Below is a small trained network, with its code and all its weights. Each question gives an input and a class and asks what happens when units are switched off, that is, made to give their printed mean instead of their output.

import numpy as np


def w(rows, s, z=0):
    codes = np.array(rows[::2]) - 128.0
    scale = np.full(codes.shape[1], s)
    scale[-1] = z or s
    return codes * scale


def f(y):
    return y / 2 * (1 + np.tanh(0.7978845608 * (y + 0.044715 * y**3)))


def log_softmax(a):
    a = a - a.max(-1, keepdims=True)
    return a - np.log(np.exp(a).sum(-1, keepdims=True))


def net(x, mask):
    res = np.array(x, float).reshape(1, 8) / 4 @ E
    y = f(res @ A[0][:, :-1].T + A[0][:, -1])
    res = res + np.where(mask, y, B[0][:, -1]) @ B[0][:, :-1]
    return log_softmax(res[-1] @ U[:, :-1].T + U[:, -1])


A, B = {}, {}
E = w([
[69,60,30,213],'x0',
[54,249,129,166],'x1',
[6,95,135,197],'x2',
[198,48,13,181],'x3',
[52,110,101,148],'x4',
[140,6,136,15],'x5',
[87,171,3,14],'x6',
[115,207,36,163],'x7',
],0.005)
A[0] = w([
[135,230,110,69,119],'neuron 0',
[132,200,39,101,174],'neuron 1',
[132,119,101,69,170],'neuron 2',
[180,106,173,115,158],'neuron 3',
[50,150,159,176,244],'neuron 4',
[166,90,2,197,148],'neuron 5',
[78,147,156,174,155],'neuron 6',
[83,163,177,174,252],'neuron 7',
[199,110,185,112,149],'neuron 8',
[95,94,110,30,254],'neuron 9',
[121,191,128,49,211],'neuron 10',
[189,110,228,162,235],'neuron 11',
[114,73,118,59,179],'neuron 12',
[173,106,186,135,121],'neuron 13',
[144,243,126,85,160],'neuron 14',
[199,116,212,149,190],'neuron 15',
[116,134,168,133,134],'neuron 16',
[4,177,161,226,214],'neuron 17',
[152,104,110,96,94],'neuron 18',
],0.01,0.0032)
B[0] = w([
[98,242,113,78,194],'neuron 0',
[64,189,112,159,205],'neuron 1',
[88,108,140,85,167],'neuron 2',
[169,114,73,106,172],'neuron 3',
[173,134,214,190,205],'neuron 4',
[21,31,62,227,220],'neuron 5',
[151,155,189,197,169],'neuron 6',
[192,143,180,175,201],'neuron 7',
[149,108,86,110,186],'neuron 8',
[97,102,197,40,216],'neuron 9',
[131,191,135,57,203],'neuron 10',
[232,103,94,132,215],'neuron 11',
[98,2,212,55,185],'neuron 12',
[177,107,105,141,162],'neuron 13',
[121,251,107,82,207],'neuron 14',
[214,115,93,117,199],'neuron 15',
[146,131,132,133,141],'neuron 16',
[161,130,204,207,254],'neuron 17',
[115,88,154,98,142],'neuron 18',
],0.0066,0.0078)
U = w([
[165,130,163,91,253],'0',
[95,71,181,2,88],'1',
[98,236,80,62,88],'2',
[10,88,18,187,122],'3',
[245,124,1,95,109],'4',
[161,154,217,181,72],'5',
],0.0086,0.0054)

Each question gives the input, the list of numbers given to net, and the class t.
The units are the neurons (one row each of A and B). Each row of codes is followed by its name. A weight is (code - 128) times the scale printed after its matrix; where a second scale follows, it is the last column's (A, B and U).
mask holds one flag per neuron, in row order. A switched-off neuron (its flag False) gives its mean, the last column of its row in B, instead of its output. The means were averaged over made-up inputs and are rounded, as every weight is.
A unit's drop is (log p(t) with every unit on - log p(t) with that unit switched off) / (log p(t) with every unit on - log p(t) with every unit switched off).
The circuit of an input: a set's keep is (log p(t) with only the set's units on - log p(t) with every unit switched off) / (log p(t) with every unit on - log p(t) with every unit switched off). Starting from the 12 units with the biggest drops (on a tie, the unit counted first), units are removed one at a time, each time the one whose removal leaves the highest keep (on an exact tie, the one counted first), for as long as the keep stays at least 0.8.
units of the circuit, in order: the units of the circuit, biggest drop first
most important unit: the unit with the biggest drop
top k neurons: the k neurons with the biggest drops, biggest first
drop of u: that unit's drop, to one decimal
input [3,-6,4,7,1,5,-7,-3], class 4: units of the circuit, in order : [neuron 11; neuron 15]
input [-6,7,2,-4,-8,1,-7,-8], class 4: units of the circuit, in order : [neuron 11; neuron 15; neuron 3]
input [5,-5,-4,-6,-4,2,-2,-8], class 4: units of the circuit, in order : [neuron 11; neuron 15; neuron 3]
input [7,-7,-3,-6,1,4,5,8], class 1: units of the circuit, in order : [neuron 9; neuron 12]
input [7,-7,-6,3,1,2,6,6], class 3: top neuron : [neuron 5]
input [-4,3,-5,8,-5,-6,5,5], class 2: top 2 neurons : [neuron 14; neuron 0]
input [0,-6,6,7,-7,1,8,-5], class 1: top 2 neurons : [neuron 12; neuron 9]
input [6,1,6,3,7,-3,-6,-2], class 5: top 2 neurons : [neuron 17; neuron 4]
input [7,-6,-8,-6,-8,8,-4,-5], class 4: top 2 neurons : [neuron 11; neuron 15]
input [1,2,-2,-2,2,2,4,-4], class 1: top 2 neurons : [neuron 9; neuron 12]
input [0,-1,0,-5,7,6,5,5], class 1: drop of neuron 12 : 0.2
input [5,-2,-7,5,3,-2,6,3], class 3: drop of neuron 5 : 0.1
input [-4,-8,-8,2,1,-5,6,-5], class 1: drop of neuron 8 : -0.1
input [-7,-7,-5,7,3,-2,4,-5], class 1: most important unit : neuron 12
